Below is a small trained network, with its code and all its weights. Each question gives an input and a target symbol and asks what happens when units are switched off, that is, made to give their printed mean instead of their output.

import numpy as np


def w(rows, s, z=0):
    codes = np.array(rows[::2]) - 128.0
    scale = np.full(codes.shape[1], s)
    scale[-1] = z or s
    return codes * scale


def norm(h):
    return h / np.sqrt((h * h).mean(-1, keepdims=True) + 1e-5)


def f(y):
    return y / 2 * (1 + np.tanh(0.7978845608 * (y + 0.044715 * y**3)))


def softmax(a):
    e = np.exp(a - a.max(-1, keepdims=True))
    return e / e.sum(-1, keepdims=True)


def log_softmax(a):
    a = a - a.max(-1, keepdims=True)
    return a - np.log(np.exp(a).sum(-1, keepdims=True))


def net(x, mask):
    ids = ['αηθμψω'.index(c) for c in x.split()]
    T = len(ids)
    res = E[ids] + P[:T]
    r = norm(res)
    for j in range(2):
        rows = slice(4 * j, 4 * j + 4)
        q, k, v = (r @ M[0][rows].T for M in (Q, K, V))
        z = softmax(np.where(np.tri(T) > 0, q @ k.T / 4**0.5, -1e9)) @ v
        o = O[0][rows]
        res = res + np.where(mask[j], z, o[:, -1]) @ o[:, :-1]
    y = f(norm(res) @ A[0][:, :-1].T + A[0][:, -1])
    res = res + np.where(mask[2:6], y, B[0][:, -1]) @ B[0][:, :-1]
    return log_softmax(norm(res)[-1] @ U[:, :-1].T + U[:, -1])


Q, K, V, O, A, B = {}, {}, {}, {}, {}, {}
E = w([
[87,180,76,174,110,163],'α',
[170,124,114,106,97,98],'η',
[135,93,54,166,93,162],'θ',
[120,147,113,99,142,176],'μ',
[156,132,97,203,136,88],'ψ',
[179,105,250,237,109,250],'ω',
],0.0017)
P = w([
[155,135,114,100,168,138],'0',
[251,151,91,74,39,134],'1',
[79,83,80,185,153,192],'2',
[136,201,158,101,144,109],'3',
[233,144,95,70,34,151],'4',
[92,93,77,178,157,170],'5',
[84,149,175,132,38,90],'6',
[223,170,93,84,54,148],'7',
[103,103,73,169,156,170],'8',
[67,118,173,102,164,86],'9',
[219,181,108,86,72,148],'10',
[109,98,76,173,162,168],'11',
[72,147,177,175,37,43],'12',
],0.003)
Q[0] = w([
[35,119,137,190,59,90],'H0',
[6,17,156,103,181,70],'H0',
[85,53,105,190,191,169],'H0',
[169,109,65,85,239,144],'H0',
[214,117,124,148,96,90],'H1',
[149,70,111,164,194,108],'H1',
[12,98,230,117,89,1],'H1',
[196,200,198,24,25,88],'H1',
],0.0083)
K[0] = w([
[45,140,154,134,143,96],'H0',
[72,114,190,152,3,100],'H0',
[106,129,74,130,89,111],'H0',
[166,92,77,140,77,172],'H0',
[107,91,90,143,209,127],'H1',
[117,82,133,175,116,166],'H1',
[53,136,130,110,103,87],'H1',
[121,152,84,93,151,97],'H1',
],0.011)
V[0] = w([
[201,83,158,3,88,160],'H0',
[147,63,46,79,85,27],'H0',
[138,177,132,114,156,9],'H0',
[65,178,18,27,141,110],'H0',
[73,156,117,179,131,146],'H1',
[129,151,38,125,112,139],'H1',
[170,130,121,61,98,71],'H1',
[115,88,12,101,166,85],'H1',
],0.004)
O[0] = w([
[78,78,152,243,87,97,117],'H0',
[75,67,178,114,108,198,144],'H0',
[83,120,106,128,193,203,108],'H0',
[155,3,159,91,181,134,238],'H0',
[163,149,140,127,113,85,118],'H1',
[100,169,160,93,143,116,248],'H1',
[95,110,146,141,135,207,122],'H1',
[80,212,129,126,112,130,178],'H1',
],0.0055,0.0017)
A[0] = w([
[202,29,120,192,145,89,2],'N0',
[82,118,57,150,66,138,2],'N1',
[181,143,111,88,130,111,60],'N2',
[100,155,254,76,50,107,7],'N3',
],0.007,0.0037)
B[0] = w([
[171,92,1,160,229,185,252],'N0',
[183,78,208,61,187,122,111],'N1',
[106,39,220,158,164,146,149],'N2',
[62,87,23,51,141,69,189],'N3',
],0.0058,0.0022)
U = w([
[213,85,238,52,195,93,130],'α',
[38,56,187,224,71,182,153],'η',
[45,79,48,38,103,47,98],'θ',
[200,69,24,191,209,161,147],'μ',
[124,248,103,42,164,255,5],'ψ',
[169,207,138,220,65,52,236],'ω',
],0.0074,0.0027)

Each question gives the input, a string of symbols that net reads in full, and the target symbol t.
The units are the heads (4 rows each of Q, K, V and O) and the neurons (one row each of A and B). Each row of codes is followed by its name. A weight is (code - 128) times the scale printed after its matrix; where a second scale follows, it is the last column's (O, A, B and U).
mask holds one flag per unit, heads first, then neurons. A switched-off unit (its flag False) gives its mean, the last column of its rows in O or B, instead of its output. The means were averaged over made-up inputs and are rounded, as every weight is.
A unit's drop is (log p(t) with every unit on - log p(t) with that unit switched off) / (log p(t) with every unit on - log p(t) with every unit switched off).
The circuit of an input: a set's keep is (log p(t) with only the set's units on - log p(t) with every unit switched off) / (log p(t) with every unit on - log p(t) with every unit switched off). Starting from all 6 units, units are removed one at a time, each time the one whose removal leaves the highest keep (on an exact tie, the one counted first), for as long as the keep stays at least 0.8.
units of the circuit, in order: the units of the circuit, biggest drop first
unit that matters most: the unit with the biggest drop
top k neurons: the k neurons with the biggest drops, biggest first
heads that matter: for each layer, one digit per head in row order, 1 if its drop is at least 0.15 and else 0, layers parted by /
input θ ψ ψ ω ψ ψ ω, target ω: heads that matter => 10
input α ω μ α θ ψ θ η, target α: unit that matters most => H0
input θ η μ ω ω, target θ: units of the circuit, in order => (N3; H1)
input θ ψ θ ψ, target θ: units of the circuit, in order => (N3; H0)
input μ α η ω, target μ: units of the circuit, in order => (H0; N0)
input α η η ψ μ ω θ α ψ ψ ψ ψ μ, target ψ: heads that matter => 10
input ψ θ θ η η α η ω ω θ ψ θ ψ, target θ: heads that matter => 10
input η α θ ψ η α ψ η θ ψ, target ψ: heads that matter => 10
input μ ψ α ψ θ μ α ψ η, target θ: units of the circuit, in order => (H1; H0; N3)
input ω η η μ θ ψ ψ, target μ: heads that matter => 11
input ψ μ ω θ η, target ψ: units of the circuit, in order => (H0; H1)
input η α η ψ α α ψ ψ α, target ψ: top 2 neurons => (N0; N3)
input ψ ω ψ ψ α, target ψ: heads that matter => 10
input α ψ η ψ θ η η ψ ω η α θ μ, target η: heads that matter => 11
input ψ ω ω ψ ψ ω η ψ θ α ω ψ α, target α: units of the circuit, in order => (H0; H1; N2)
input μ ψ η μ η α η θ θ α, target η: top 2 neurons => (N0; N3)
input ψ θ θ ψ ω, target ψ: heads that matter => 11
input η ω η μ ψ ψ α ψ θ μ μ ω ψ, target μ: top neuron => (N0)
input θ ω θ η η θ θ α ω μ α, target θ: units of the circuit, in order => (H0; N3)
input α μ μ α μ η μ ψ θ, target α: unit that matters most => N1
input ω θ θ η μ ω μ α ψ α, target μ: heads that matter => 01
input η θ ψ θ, target η: heads that matter => 10
input α θ α θ α θ α ω η ψ ψ ω θ, target ψ: heads that matter => 10
input θ ψ μ ψ μ, target θ: units of the circuit, in order => (N3; H0; H1)
input μ ψ μ ω ψ η α μ η θ ω μ ω, target θ: heads that matter => 00
input α μ ψ ψ θ, target α: heads that matter => 11
input θ ψ η α ω θ ψ, target α: unit that matters most => H0
